Below is a small trained network, with its code and all its weights. Each question gives an input and a target symbol and asks what happens when units are switched off, that is, made to give their printed mean instead of their output.

import numpy as np


def w(rows, s, z=0):
    codes = np.array(rows[::2]) - 128.0
    scale = np.full(codes.shape[1], s)
    scale[-1] = z or s
    return codes * scale


def norm(h):
    return h / np.sqrt((h * h).mean(-1, keepdims=True) + 1e-5)


def f(y):
    return np.maximum(y, 0)


def softmax(a):
    e = np.exp(a - a.max(-1, keepdims=True))
    return e / e.sum(-1, keepdims=True)


def log_softmax(a):
    a = a - a.max(-1, keepdims=True)
    return a - np.log(np.exp(a).sum(-1, keepdims=True))


def net(x, mask):
    ids = ['βθμξπψ'.index(c) for c in x.split()]
    T = len(ids)
    res = E[ids] + P[:T]
    u = 0
    for l in range(2):
        r = norm(res)
        for j in range(3):
            rows = slice(2 * j, 2 * j + 2)
            q, k, v = (r @ M[l][rows].T for M in (Q, K, V))
            z = softmax(np.where(np.tri(T) > 0, q @ k.T / 2**0.5, -1e9)) @ v
            o = O[l][rows]
            res = res + np.where(mask[u + j], z, o[:, -1]) @ o[:, :-1]
        u += 3
        y = f(norm(res) @ A[l][:, :-1].T + A[l][:, -1])
        res = res + np.where(mask[u : u + 8], y, B[l][:, -1]) @ B[l][:, :-1]
        u += 8
    return log_softmax(norm(res)[-1] @ U[:, :-1].T + U[:, -1])


Q, K, V, O, A, B = {}, {}, {}, {}, {}, {}
E = w([
[251,138,183,39,132,142,81,52],'β',
[100,236,123,155,89,165,76,88],'θ',
[66,139,132,55,231,136,164,152],'μ',
[157,135,31,127,145,86,163,96],'ξ',
[90,187,181,172,131,210,62,217],'π',
[107,96,119,94,129,185,35,115],'ψ',
],0.02)
P = w([
[186,185,133,247,210,72,46,188],'0',
[134,168,126,185,180,115,52,157],'1',
[116,175,95,124,161,130,95,156],'2',
[100,145,108,122,146,136,124,152],'3',
[102,135,123,109,132,147,148,178],'4',
[86,138,135,102,111,144,154,178],'5',
[71,136,144,106,102,137,157,188],'6',
[39,139,170,132,93,105,138,179],'7',
[2,126,203,163,110,58,126,183],'8',
],0.0087)
Q[0] = w([
[189,157,80,102,88,55,170,94],'L0H0',
[192,87,101,255,61,107,177,100],'L0H0',
[74,207,92,140,164,83,141,90],'L0H1',
[47,159,111,67,155,96,133,101],'L0H1',
[101,144,139,118,203,210,113,146],'L0H2',
[106,179,106,197,96,170,92,129],'L0H2',
],0.0086)
K[0] = w([
[51,181,54,135,187,67,190,153],'L0H0',
[2,166,119,222,91,146,84,202],'L0H0',
[124,56,75,208,120,209,204,113],'L0H1',
[68,146,132,104,80,129,214,45],'L0H1',
[173,127,171,60,164,89,109,51],'L0H2',
[191,158,108,157,51,143,134,79],'L0H2',
],0.0087)
V[0] = w([
[120,179,131,128,212,67,224,155],'L0H0',
[129,254,148,180,135,100,107,101],'L0H0',
[73,195,122,154,150,195,150,182],'L0H1',
[102,164,25,177,152,72,110,199],'L0H1',
[41,175,26,201,158,196,157,139],'L0H2',
[101,169,185,104,92,150,81,53],'L0H2',
],0.008)
O[0] = w([
[178,13,140,190,106,181,129,57,155],'L0H0',
[130,103,131,118,120,214,131,128,194],'L0H0',
[120,115,225,154,169,135,84,131,254],'L0H1',
[149,127,117,217,206,196,151,105,186],'L0H1',
[110,147,87,103,96,140,145,254,137],'L0H2',
[99,69,208,59,171,170,170,138,154],'L0H2',
],0.01,0.0059)
A[0] = w([
[198,214,124,193,223,136,55,104,147],'L0N0',
[125,178,117,156,168,164,193,155,92],'L0N1',
[81,120,181,78,2,194,108,133,160],'L0N2',
[45,147,51,192,138,175,100,177,93],'L0N3',
[162,82,148,90,140,108,239,94,125],'L0N4',
[32,135,94,68,95,163,62,138,156],'L0N5',
[167,180,51,181,5,62,206,158,253],'L0N6',
[203,77,162,135,191,115,63,130,160],'L0N7',
],0.0093,0.0048)
B[0] = w([
[52,9,198,116,100,156,78,90,255],'L0N0',
[57,101,136,156,103,118,105,170,199],'L0N1',
[39,198,141,105,189,115,146,101,209],'L0N2',
[115,253,159,78,79,38,119,125,205],'L0N3',
[80,112,208,248,160,155,153,119,152],'L0N4',
[78,77,115,80,168,116,116,209,210],'L0N5',
[23,144,83,168,230,114,176,133,145],'L0N6',
[154,26,138,144,6,132,117,107,244],'L0N7',
],0.011,0.0074)
Q[1] = w([
[174,123,95,138,108,190,137,151],'L1H0',
[175,86,95,178,100,79,214,107],'L1H0',
[135,161,173,113,173,81,116,103],'L1H1',
[127,185,101,130,110,135,180,135],'L1H1',
[86,163,195,97,94,142,2,107],'L1H2',
[119,73,96,180,206,140,93,148],'L1H2',
],0.013)
K[1] = w([
[126,44,113,162,221,195,161,218],'L1H0',
[211,167,191,220,120,253,66,149],'L1H0',
[223,199,121,32,111,178,95,135],'L1H1',
[168,64,165,152,120,171,146,143],'L1H1',
[2,92,89,194,243,89,116,159],'L1H2',
[151,226,90,126,57,64,236,91],'L1H2',
],0.0087)
V[1] = w([
[92,121,139,53,251,42,88,141],'L1H0',
[105,174,61,161,212,97,135,144],'L1H0',
[151,198,200,61,137,80,131,111],'L1H1',
[51,105,138,147,99,174,129,220],'L1H1',
[60,120,125,123,148,137,112,150],'L1H2',
[155,107,156,110,46,219,97,178],'L1H2',
],0.011)
O[1] = w([
[109,33,160,108,2,122,237,75,222],'L1H0',
[30,89,144,156,30,210,65,68,24],'L1H0',
[154,188,187,123,158,171,174,127,137],'L1H1',
[183,82,32,112,247,175,54,79,233],'L1H1',
[179,230,10,137,16,86,134,203,247],'L1H2',
[185,57,117,64,204,113,98,155,162],'L1H2',
],0.0079,0.011)
A[1] = w([
[103,142,21,228,78,189,98,165,55],'L1N0',
[188,106,131,158,113,175,120,244,2],'L1N1',
[137,103,126,221,243,150,232,203,126],'L1N2',
[178,143,218,188,185,78,129,136,193],'L1N3',
[254,189,89,107,90,71,88,134,57],'L1N4',
[79,248,145,63,108,207,45,151,127],'L1N5',
[119,101,84,201,136,117,227,115,123],'L1N6',
[197,42,124,142,206,115,84,37,70],'L1N7',
],0.0089,0.0059)
B[1] = w([
[133,255,96,153,109,113,168,104,152],'L1N0',
[170,157,138,97,58,121,102,201,145],'L1N1',
[152,129,149,184,106,174,100,34,217],'L1N2',
[140,170,115,149,82,114,176,124,216],'L1N3',
[155,125,120,193,141,198,182,105,168],'L1N4',
[151,98,120,154,113,115,201,88,235],'L1N5',
[98,175,69,154,123,106,71,159,149],'L1N6',
[146,64,124,158,86,110,101,46,253],'L1N7',
],0.014,0.0061)
U = w([
[166,36,143,129,76,150,69,15,126],'β',
[73,89,113,93,200,254,132,66,3],'θ',
[83,81,88,73,85,24,151,192,178],'μ',
[167,147,124,123,117,177,38,240,140],'ξ',
[104,205,43,196,87,118,66,126,127],'π',
[221,192,150,133,115,108,183,142,128],'ψ',
],0.0088,0.0044)

Each question gives the input, a string of symbols that net reads in full, and the target symbol t.
The units are the heads (2 rows each of Q, K, V and O) and the neurons (one row each of A and B). Each row of codes is followed by its name. A weight is (code - 128) times the scale printed after its matrix; where a second scale follows, it is the last column's (O, A, B and U).
mask holds one flag per unit, layer by layer, with each layer's heads first. A switched-off unit (its flag False) gives its mean, the last column of its rows in O or B, instead of its output. The means were averaged over made-up inputs and are rounded, as every weight is.
A unit's drop is (log p(t) with every unit on - log p(t) with that unit switched off) / (log p(t) with every unit on - log p(t) with every unit switched off).
The circuit of an input: a set's keep is (log p(t) with only the set's units on - log p(t) with every unit switched off) / (log p(t) with every unit on - log p(t) with every unit switched off). Starting from the 12 units with the biggest drops (on a tie, the unit counted first), units are removed one at a time, each time the one whose removal leaves the highest keep (on an exact tie, the one counted first), for as long as the keep stays at least 0.8.
circuit, biggest first: the units of the circuit, biggest drop first
unit that matters most: the unit with the biggest drop
k most important neurons: the k neurons with the biggest drops, biggest first
k most important neurons of layer l: the k neurons of layer l with the biggest drops, biggest first
which heads matter: for each layer, one digit per head in row order, 1 if its drop is at least 0.15 and else 0, layers parted by /
drop of u: that unit's drop, to one decimal
input μ β μ ψ μ π, target θ: unit that matters most => L0H0
input π ψ θ β ψ μ ξ π, target θ: 2 most important neurons => [L0N3, L1N7]
input β μ ψ θ ψ β θ, target ψ: which heads matter => 011 / 010
input μ ψ ψ θ β μ μ β μ, target ψ: circuit, biggest first => [L0H1, L1H1, L0N0]
input μ μ β θ β π π, target ψ: which heads matter => 011 / 110
input θ ψ μ β β π π ψ, target μ: which heads matter => 110 / 000
input μ ψ π μ β β μ β, target μ: which heads matter => 011 / 100
input μ π ξ, target π: which heads matter => 001 / 000
input β β θ, target ψ: circuit, biggest first => [L1H1, L0H1, L1H0]
input β μ π, target β: 4 most important neurons of layer 0 => [L0N0, L0N3, L0N7, L0N4]
input θ θ β θ μ ψ μ, target θ: 2 most important neurons of layer 1 => [L1N2, L1N7]
input θ β θ, target θ: 3 most important neurons => [L0N0, L0N3, L0N7]
input β ψ β ξ μ π ψ, target μ: 2 most important neurons of layer 0 => [L0N5, L0N0]
input μ μ μ β β β, target μ: circuit, biggest first => [L0H1, L0H2, L1N2]
input μ θ ψ π, target μ: most important neuron => [L1N5]
input ξ μ π, target π: 3 most important neurons => [L1N0, L0N6, L0N3]
input μ β θ π θ β, target ψ: which heads matter => 010 / 000
input ξ μ θ μ μ μ, target π: which heads matter => 101 / 000
input μ β β, target ψ: circuit, biggest first => [L0H1, L1H1, L1H0]
input θ β π, target β: most important neuron => [L0N3]
input π ξ β μ β μ, target ψ: which heads matter => 111 / 010
input ξ μ μ μ π, target π: 2 most important neurons => [L0N6, L1N0]
input μ π θ, target θ: 2 most important neurons => [L0N2, L1N5]
input μ θ θ μ μ μ ξ, target π: drop of L1N1 => 0.0
input μ μ μ, target β: drop of L0H1 => 0.1
